Below are the code and all the weights of a small trained network. Each question names an input and a class and asks about switching units off, where a switched-off unit gives its printed mean instead of its output.

import numpy as np


def w(rows, s, z=0):
    codes = np.array(rows[::2]) - 128.0
    scale = np.full(codes.shape[1], s)
    scale[-1] = z or s
    return codes * scale


def f(y):
    return y / 2 * (1 + np.tanh(0.7978845608 * (y + 0.044715 * y**3)))


def log_softmax(a):
    a = a - a.max(-1, keepdims=True)
    return a - np.log(np.exp(a).sum(-1, keepdims=True))


def net(x, mask):
    res = np.array(x, float).reshape(1, 6) / 4 @ E
    y = f(res @ A[0][:, :-1].T + A[0][:, -1])
    res = res + np.where(mask, y, B[0][:, -1]) @ B[0][:, :-1]
    return log_softmax(res[-1] @ U[:, :-1].T + U[:, -1])


A, B = {}, {}
E = w([
[76,46,37,202],'x0',
[116,194,157,254],'x1',
[73,238,53,75],'x2',
[25,131,186,113],'x3',
[150,125,112,135],'x4',
[132,126,125,130],'x5',
],0.007)
A[0] = w([
[174,63,173,148,117],'N0',
[176,204,176,110,117],'N1',
[122,142,230,94,122],'N2',
[126,114,91,60,107],'N3',
[144,87,97,58,81],'N4',
[171,191,122,214,82],'N5',
[99,195,95,145,148],'N6',
[95,89,64,170,90],'N7',
[182,165,192,59,5],'N8',
[124,172,142,191,117],'N9',
[127,197,57,115,100],'N10',
[70,172,80,92,124],'N11',
[139,190,233,101,119],'N12',
[151,119,64,195,126],'N13',
[221,79,43,38,133],'N14',
[138,170,128,191,149],'N15',
[183,87,42,166,70],'N16',
[6,72,105,165,134],'N17',
[49,172,95,97,127],'N18',
[201,72,148,147,85],'N19',
[161,64,179,152,128],'N20',
[246,191,172,101,94],'N21',
[134,85,112,65,79],'N22',
[149,201,128,214,138],'N23',
[112,161,78,87,126],'N24',
[197,214,2,124,130],'N25',
[106,160,136,180,98],'N26',
[155,193,138,211,52],'N27',
[157,172,133,204,83],'N28',
[177,198,49,111,86],'N29',
[80,88,74,162,67],'N30',
[148,173,132,190,53],'N31',
],0.0082,0.0027)
B[0] = w([
[131,174,158,212,191],'N0',
[138,139,66,128,192],'N1',
[180,154,62,157,191],'N2',
[68,75,148,156,169],'N3',
[38,57,164,101,174],'N4',
[35,73,166,68,188],'N5',
[134,121,175,134,170],'N6',
[129,153,39,96,166],'N7',
[93,135,73,143,182],'N8',
[68,83,144,69,169],'N9',
[95,170,160,179,172],'N10',
[134,164,183,180,177],'N11',
[166,137,2,109,213],'N12',
[143,120,104,88,178],'N13',
[56,67,179,59,253],'N14',
[105,93,145,87,174],'N15',
[186,164,85,122,183],'N16',
[199,172,54,115,208],'N17',
[148,142,159,207,181],'N18',
[144,157,179,182,183],'N19',
[132,183,152,222,191],'N20',
[138,151,22,102,219],'N21',
[22,77,166,137,164],'N22',
[81,81,151,67,205],'N23',
[114,100,194,182,164],'N24',
[182,171,192,185,226],'N25',
[111,84,125,86,151],'N26',
[4,51,138,82,179],'N27',
[66,80,151,100,171],'N28',
[149,163,127,192,181],'N29',
[124,159,35,107,157],'N30',
[69,75,122,108,151],'N31',
],0.0066,0.0049)
U = w([
[53,74,158,56,52],'0',
[156,158,8,101,9],'1',
[142,141,139,125,255],'2',
[128,136,137,123,229],'3',
[139,164,188,214,41],'4',
],0.013,0.0066)

Each question gives the input, the list of numbers given to net, and the class t.
The units are the neurons (one row each of A and B). Each row of codes is followed by its name. A weight is (code - 128) times the scale printed after its matrix; where a second scale follows, it is the last column's (A, B and U).
mask holds one flag per neuron, in row order. A switched-off neuron (its flag False) gives its mean, the last column of its row in B, instead of its output. The means were averaged over made-up inputs and are rounded, as every weight is.
A unit's drop is (log p(t) with every unit on - log p(t) with that unit switched off) / (log p(t) with every unit on - log p(t) with every unit switched off).
The circuit of an input: a set's keep is (log p(t) with only the set's units on - log p(t) with every unit switched off) / (log p(t) with every unit on - log p(t) with every unit switched off). Starting from the 12 units with the biggest drops (on a tie, the unit counted first), units are removed one at a time, each time the one whose removal leaves the highest keep (on an exact tie, the one counted first), for as long as the keep stays at least 0.8.
circuit, biggest first: the units of the circuit, biggest drop first
most important unit: the unit with the biggest drop
k most important neurons: the k neurons with the biggest drops, biggest first
drop of u: that unit's drop, to one decimal
input [0,-7,7,-8,5,-7], class 2: most important unit	N25
input [-7,3,1,-5,-5,1], class 1: circuit, biggest first	(N21 N12)
input [-8,-6,1,6,-1,0], class 1: circuit, biggest first	(N12 N2)
input [8,6,-5,3,-3,4], class 1: circuit, biggest first	(N17 N7)
input [5,-5,-1,8,0,-5], class 2: circuit, biggest first	(N17 N14)
input [5,-5,8,6,-6,0], class 4: circuit, biggest first	(N18 N11 N24)
input [6,-2,-5,8,-6,-3], class 2: 2 most important neurons	(N12 N21)
input [-7,2,5,1,6,5], class 1: circuit, biggest first	(N12 N21)
input [5,5,8,-1,-3,1], class 4: circuit, biggest first	(N25 N18)
input [2,-7,6,-7,1,-6], class 0: 2 most important neurons	(N14 N4)
input [7,-4,4,5,6,-4], class 1: 3 most important neurons	(N17 N30 N7)
input [-6,-5,-3,6,-6,5], class 1: 2 most important neurons	(N12 N2)
input [-2,-5,8,-8,6,8], class 2: 2 most important neurons	(N14 N21)
input [5,-3,-3,2,1,-6], class 1: most important unit	N17
input [-2,-7,1,-7,1,3], class 0: 2 most important neurons	(N14 N4)
input [5,3,-4,-1,5,5], class 1: drop of N7	0.3
input [2,7,0,0,4,-8], class 0: drop of N5	0.0
input [7,2,8,-1,-6,8], class 4: drop of N20	-0.1
